The symbols move the elements like this.
tono p fepi
tono i tono
tono y kove
lila p kove
lila i rulo
lila y gogo
rulo p gogo
rulo i fida
rulo y bobe
sida p rulo
sida i naso
sida y fozi
vavo p poke
vavo i voso
vavo y vilo
negi p govi
negi i guko
negi y befi
sube p fere
sube i rado
sube y negi
sige p zugu
sige i sise
sige y duma
naso p fozi
naso i duma
naso y kitu
vubi p fuvi
vubi i vuvu
vubi y sige
tasa p vubi
tasa i tono
tasa y nafo
duma p vubi
duma i kitu
duma y vuvu
tizi p logo
tizi i bufu
tizi y tasa
logo p voso
logo i fuvi
logo y zugu
fuvi p vuvu
fuvi i sige
fuvi y zugu
fudi p logu
fudi i bire
fudi y guko
fere p rado
fere i negi
fere y govi
romu p tono
romu i fepi
romu y lila
lona p vavo
lona i poke
lona y repi
poke p repi
poke i vilo
poke y romu
sise p sube
sise i fere
sise y rado
vebo p soda
vebo i rufo
vebo y teli
fozi p tigi
fozi i fuvi
fozi y muni
fuba p tetu
fuba i lona
fuba y vavo
pamo p govi
pamo i negi
pamo y negi
nafo p megu
nafo i dapu
nafo y fuba
zugu p sise
zugu i sube
zugu y fere
repi p vilo
repi i romu
repi y tono
dale p repi
dale i kitu
dale y soda
tetu p lona
tetu i vavo
tetu y poke
rado p negi
rado i govi
rado y guko
gogo p fida
gogo i bobe
gogo y roli
tano p duma
tano i fozi
tano y tigi
roli p dale
roli i tile
roli y vebo
kove p rulo
kove i gogo
kove y fida
vuvu p voso
vuvu i fuvi
vuvu y vubi
sabe p sida
sabe i tano
sabe y naso
bobe p roli
bobe i dale
bobe y tile
bufu p pamo
bufu i duma
bufu y vubi
muni p kolu
muni i vime
muni y node
guko p befi
guko i tizi
guko y fuvi
kolu p vime
kolu i node
kolu y rado
pasu p logu
pasu i bire
pasu y tano
fepi p tile
fepi i kove
fepi y rulo
tigi p kitu
tigi i muni
tigi y kolu
vilo p romu
vilo i bobe
vilo y voso
dapu p fuba
dapu i tetu
dapu y lona
govi p guko
govi i tasa
govi y tizi
bire p tano
bire i pasu
bire y sabe
zeko p bove
zeko i vavo
zeko y megu
bove p tetu
bove i megu
bove y dapu
befi p tizi
befi i logo
befi y voso
fida p bobe
fida i roli
fida y kove
megu p fuba
megu i guko
megu y tetu
rufo p teli
rufo i fida
rufo y tano
node p fudi
node i logu
node y bufu
vime p node
vime i sube
vime y logu
logu p bufu
logu i pamo
logu y negi
soda p rufo
soda i teli
soda y bire
tile p fida
tile i pasu
tile y rufo
teli p bire
teli i bima
teli y pasu
kitu p muni
kitu i kolu
kitu y vime
voso p tasa
voso i zeko
voso y zugu
bima p pasu
bima i sabe
bima y sida

In the rows, zero is written as 148.

The rows follow the links: the fewer symbols apart two elements are, the more alike their rows tend to be.

Known rows, each with its element:
[134, 167, 73, 146, 71, 174, 161, 213, 134, 128, 113, 207, 85, 95, 158, 93, 130, 162, 194, 139, 78, 118, 130, 164, 114, 138, 109, 111, 245, 130, 177, 102, 100, 180, 118, 121, 119, 110, 142]; element bire
[79, 163, 182, 11, 124, 128, 171, 210, 183, 184, 154, 185, 104, 101, 146, 182, 156, 169, 177, 130, 128, 87, 141, 150, 85, 178, 93, 66, 126, 126, 117, 122, 178, 187, 142, 134, 149, 129, 148]; element tile
[136, 163, 192, 61, 91, 151, 158, 221, 148, 129, 136, 239, 125, 147, 126, 191, 114, 190, 137, 104, 124, 131, 190, 171, 93, 173, 110, 81, 110, 104, 132, 94, 232, 176, 150, 119, 126, 129, 130]; element dale
[157, 147, 122, 190, 134, 138, 132, 84, 142, 126, 117, 93, 180, 173, 183, 132, 123, 221, 187, 169, 213, 157, 76, 132, 131, 78, 181, 116, 185, 206, 172, 117, 61, 149, 101, 100, 131, 96, 81]; element logu
[154, 206, 181, 200, 169, 144, 107, 167, 136, 83, 178, 147, 107, 197, 144, 88, 127, 159, 58, 163, 161, 194, 177, 110, 203, 146, 166, 138, 126, 176, 214, 187, 136, 65, 206, 155, 164, 221, 199]; element sige
[87, 188, 84, 191, 105, 130, 159, 203, 168, 157, 135, 182, 33, 178, 156, 152, 140, 115, 149, 139, 62, 180, 136, 143, 181, 105, 135, 179, 241, 186, 172, 135, 150, 132, 183, 209, 169, 172, 211]; element naso
[123, 165, 83, 130, 78, 170, 159, 213, 140, 148, 116, 206, 80, 96, 160, 94, 138, 155, 203, 134, 75, 108, 124, 164, 114, 133, 108, 112, 237, 136, 168, 101, 101, 190, 115, 122, 127, 110, 139]; element pasu
[118, 186, 137, 215, 82, 111, 111, 182, 179, 124, 127, 183, 94, 247, 145, 214, 90, 188, 138, 126, 137, 220, 135, 156, 187, 71, 159, 137, 164, 184, 190, 92, 200, 123, 172, 170, 135, 155, 160]; element kitu
[108, 166, 138, 65, 79, 160, 149, 243, 156, 139, 143, 226, 99, 95, 148, 139, 137, 179, 163, 113, 107, 109, 140, 169, 98, 173, 104, 49, 146, 105, 171, 108, 172, 198, 146, 121, 125, 129, 141]; element rufo
[133, 166, 155, 243, 117, 112, 114, 153, 161, 126, 126, 138, 149, 246, 156, 205, 102, 204, 159, 150, 205, 216, 102, 172, 181, 70, 177, 136, 145, 209, 183, 89, 161, 135, 151, 130, 129, 119, 102]; element vime
[222, 64, 113, 155, 189, 171, 125, 87, 152, 164, 180, 120, 242, 142, 148, 198, 179, 99, 127, 138, 152, 162, 154, 173, 160, 179, 175, 185, 71, 74, 139, 183, 189, 199, 153, 215, 127, 189, 155]; element zeko
[57, 156, 188, 23, 164, 120, 192, 167, 196, 222, 167, 138, 98, 116, 144, 204, 184, 130, 192, 149, 124, 92, 148, 133, 113, 184, 113, 135, 147, 167, 78, 152, 173, 167, 155, 170, 188, 130, 175]; element rulo
[118, 177, 144, 241, 109, 111, 111, 166, 175, 129, 131, 154, 133, 254, 147, 214, 103, 200, 155, 140, 184, 224, 114, 177, 191, 67, 170, 133, 143, 197, 189, 92, 179, 125, 162, 145, 128, 129, 121]; element kolu

Each walk starts at a row. The symbols on each line, taken left to right, move it on to the next element.
Each answer is a row, close to the row of the element it stands for.
[186, 144, 146, 160, 197, 154, 135, 53, 131, 117, 146, 61, 199, 148, 183, 86, 155, 185, 129, 192, 209, 134, 116, 86, 137, 133, 188, 146, 157, 194, 169, 209, 40, 122, 122, 113, 156, 143, 125]
i y y y i y y i -> [154, 146, 148, 206, 177, 132, 137, 80, 140, 139, 133, 67, 203, 151, 179, 109, 150, 190, 183, 182, 231, 143, 76, 129, 140, 109, 179, 144, 164, 213, 158, 159, 43, 134, 116, 92, 144, 102, 84]
i p p i p -> [187, 177, 163, 189, 193, 157, 118, 92, 109, 91, 168, 97, 179, 156, 156, 59, 152, 164, 74, 181, 195, 161, 161, 87, 158, 150, 183, 148, 128, 179, 193, 234, 80, 81, 175, 132, 151, 194, 168]
[129, 169, 105, 113, 69, 173, 154, 236, 134, 133, 126, 231, 90, 83, 153, 94, 136, 166, 173, 123, 80, 107, 138, 180, 102, 159, 96, 82, 196, 113, 170, 97, 133, 183, 119, 120, 114, 123, 141]
i y i p -> [87, 196, 94, 210, 99, 123, 139, 197, 177, 139, 137, 173, 35, 204, 152, 172, 118, 132, 147, 139, 82, 195, 141, 139, 184, 88, 139, 171, 216, 191, 184, 127, 165, 113, 187, 199, 155, 172, 214]
y i p p -> [159, 138, 99, 183, 119, 141, 135, 90, 140, 123, 102, 106, 180, 158, 183, 123, 121, 220, 197, 163, 190, 144, 72, 130, 119, 83, 170, 116, 198, 194, 177, 115, 66, 167, 92, 101, 122, 90, 79]
[113, 193, 209, 277, 173, 142, 126, 200, 136, 132, 176, 124, 148, 179, 130, 90, 164, 126, 125, 169, 200, 208, 152, 176, 235, 147, 151, 158, 131, 181, 189, 166, 129, 65, 193, 123, 165, 174, 144]
i i y i p -> [257, 145, 165, 163, 197, 178, 131, 74, 98, 92, 170, 128, 207, 150, 147, 85, 146, 141, 58, 165, 164, 160, 199, 105, 159, 178, 184, 190, 118, 125, 171, 228, 132, 108, 160, 152, 155, 206, 172]
i i i p p y y -> [153, 209, 125, 163, 122, 135, 105, 140, 147, 79, 140, 161, 72, 218, 164, 122, 101, 189, 67, 146, 113, 189, 157, 80, 161, 103, 169, 130, 170, 190, 222, 182, 131, 95, 188, 178, 152, 211, 216]
[101, 174, 75, 159, 93, 157, 175, 218, 153, 164, 125, 193, 62, 90, 156, 96, 148, 110, 194, 134, 54, 126, 134, 162, 142, 138, 99, 162, 259, 149, 161, 124, 114, 160, 129, 163, 149, 133, 179]
y i y p y i i p -> [149, 154, 177, 228, 203, 144, 134, 97, 128, 140, 156, 60, 206, 149, 172, 84, 170, 155, 172, 195, 238, 160, 95, 147, 179, 129, 177, 155, 161, 206, 166, 174, 54, 106, 133, 99, 158, 129, 98]
i y y p p p -> [259, 75, 134, 152, 177, 192, 162, 103, 115, 158, 155, 177, 235, 136, 132, 178, 162, 95, 129, 130, 134, 159, 205, 185, 159, 197, 165, 222, 111, 68, 116, 168, 211, 185, 137, 187, 134, 167, 145]
[146, 155, 176, 245, 186, 143, 131, 108, 133, 138, 145, 65, 198, 161, 162, 97, 153, 164, 178, 192, 236, 165, 91, 148, 180, 119, 171, 150, 168, 202, 173, 158, 56, 104, 127, 93, 162, 118, 96]
i y y p p p -> [122, 178, 211, 288, 178, 139, 127, 178, 131, 135, 169, 105, 168, 168, 134, 89, 164, 128, 151, 186, 226, 195, 127, 177, 236, 145, 156, 164, 144, 187, 181, 161, 110, 72, 179, 105, 170, 159, 116]
y y y y p p p p -> [237, 70, 128, 166, 167, 193, 171, 112, 113, 166, 148, 173, 236, 125, 121, 185, 165, 96, 137, 128, 138, 149, 208, 194, 154, 195, 165, 212, 107, 66, 109, 154, 222, 187, 136, 183, 126, 150, 139]
[168, 196, 160, 162, 165, 152, 105, 134, 131, 80, 175, 132, 116, 184, 153, 89, 120, 172, 46, 159, 146, 181, 158, 80, 171, 132, 173, 140, 129, 174, 220, 212, 121, 83, 194, 167, 159, 227, 206]
p y y i y -> [122, 179, 202, 288, 178, 133, 129, 166, 144, 140, 170, 92, 169, 184, 143, 107, 156, 141, 165, 182, 237, 194, 116, 178, 225, 126, 160, 154, 144, 190, 182, 144, 99, 86, 170, 104, 163, 144, 103]
i i i y y p -> [80, 157, 206, 4, 141, 128, 167, 190, 182, 191, 163, 176, 121, 122, 137, 208, 169, 159, 164, 132, 139, 100, 161, 149, 98, 188, 106, 94, 98, 125, 104, 128, 207, 185, 155, 149, 166, 137, 148]
[80, 155, 199, 13, 127, 127, 155, 212, 183, 180, 156, 178, 115, 124, 139, 204, 154, 171, 165, 124, 147, 98, 141, 154, 102, 186, 113, 59, 87, 120, 124, 120, 202, 191, 156, 145, 154, 140, 143]
i i i p p y y -> [191, 194, 150, 124, 160, 148, 108, 106, 133, 78, 156, 133, 123, 194, 171, 101, 119, 192, 41, 156, 142, 168, 166, 57, 150, 131, 174, 127, 135, 178, 209, 212, 119, 89, 181, 165, 152, 226, 205]
y y p y y y -> [191, 189, 153, 124, 161, 142, 112, 111, 135, 82, 162, 135, 117, 191, 165, 104, 117, 186, 40, 156, 138, 176, 180, 68, 148, 131, 172, 133, 125, 161, 204, 212, 129, 82, 185, 164, 153, 225, 207]
[147, 201, 206, 249, 174, 148, 122, 179, 134, 102, 182, 125, 145, 184, 135, 82, 142, 139, 90, 174, 193, 202, 164, 145, 225, 147, 153, 157, 126, 167, 201, 189, 123, 56, 196, 130, 165, 209, 171]
y p y p p y i -> [195, 160, 195, 67, 166, 157, 235, 113, 116, 166, 129, 170, 160, 102, 133, 135, 146, 132, 157, 160, 120, 86, 222, 122, 97, 188, 138, 217, 200, 157, 52, 158, 146, 142, 102, 104, 183, 105, 142]
p i i p -> [63, 150, 195, 4, 151, 119, 166, 178, 201, 202, 168, 150, 107, 114, 140, 202, 176, 154, 174, 140, 150, 88, 143, 136, 110, 194, 105, 88, 111, 147, 101, 135, 181, 179, 155, 159, 172, 147, 158]
[64, 188, 91, 159, 120, 131, 172, 205, 171, 186, 137, 159, 33, 126, 147, 139, 167, 99, 191, 143, 61, 140, 139, 146, 165, 134, 114, 176, 241, 185, 138, 138, 134, 147, 167, 190, 172, 151, 210]
p p y y i y -> [101, 185, 77, 169, 64, 144, 148, 222, 161, 132, 128, 206, 41, 150, 156, 126, 121, 154, 161, 125, 60, 156, 143, 156, 150, 113, 124, 128, 234, 162, 182, 105, 139, 150, 152, 157, 136, 149, 194]
i p i p p p -> [152, 155, 128, 203, 112, 117, 113, 105, 166, 122, 114, 121, 163, 239, 172, 190, 96, 229, 164, 156, 210, 196, 89, 139, 146, 55, 187, 128, 160, 201, 179, 92, 123, 146, 125, 116, 122, 106, 98]
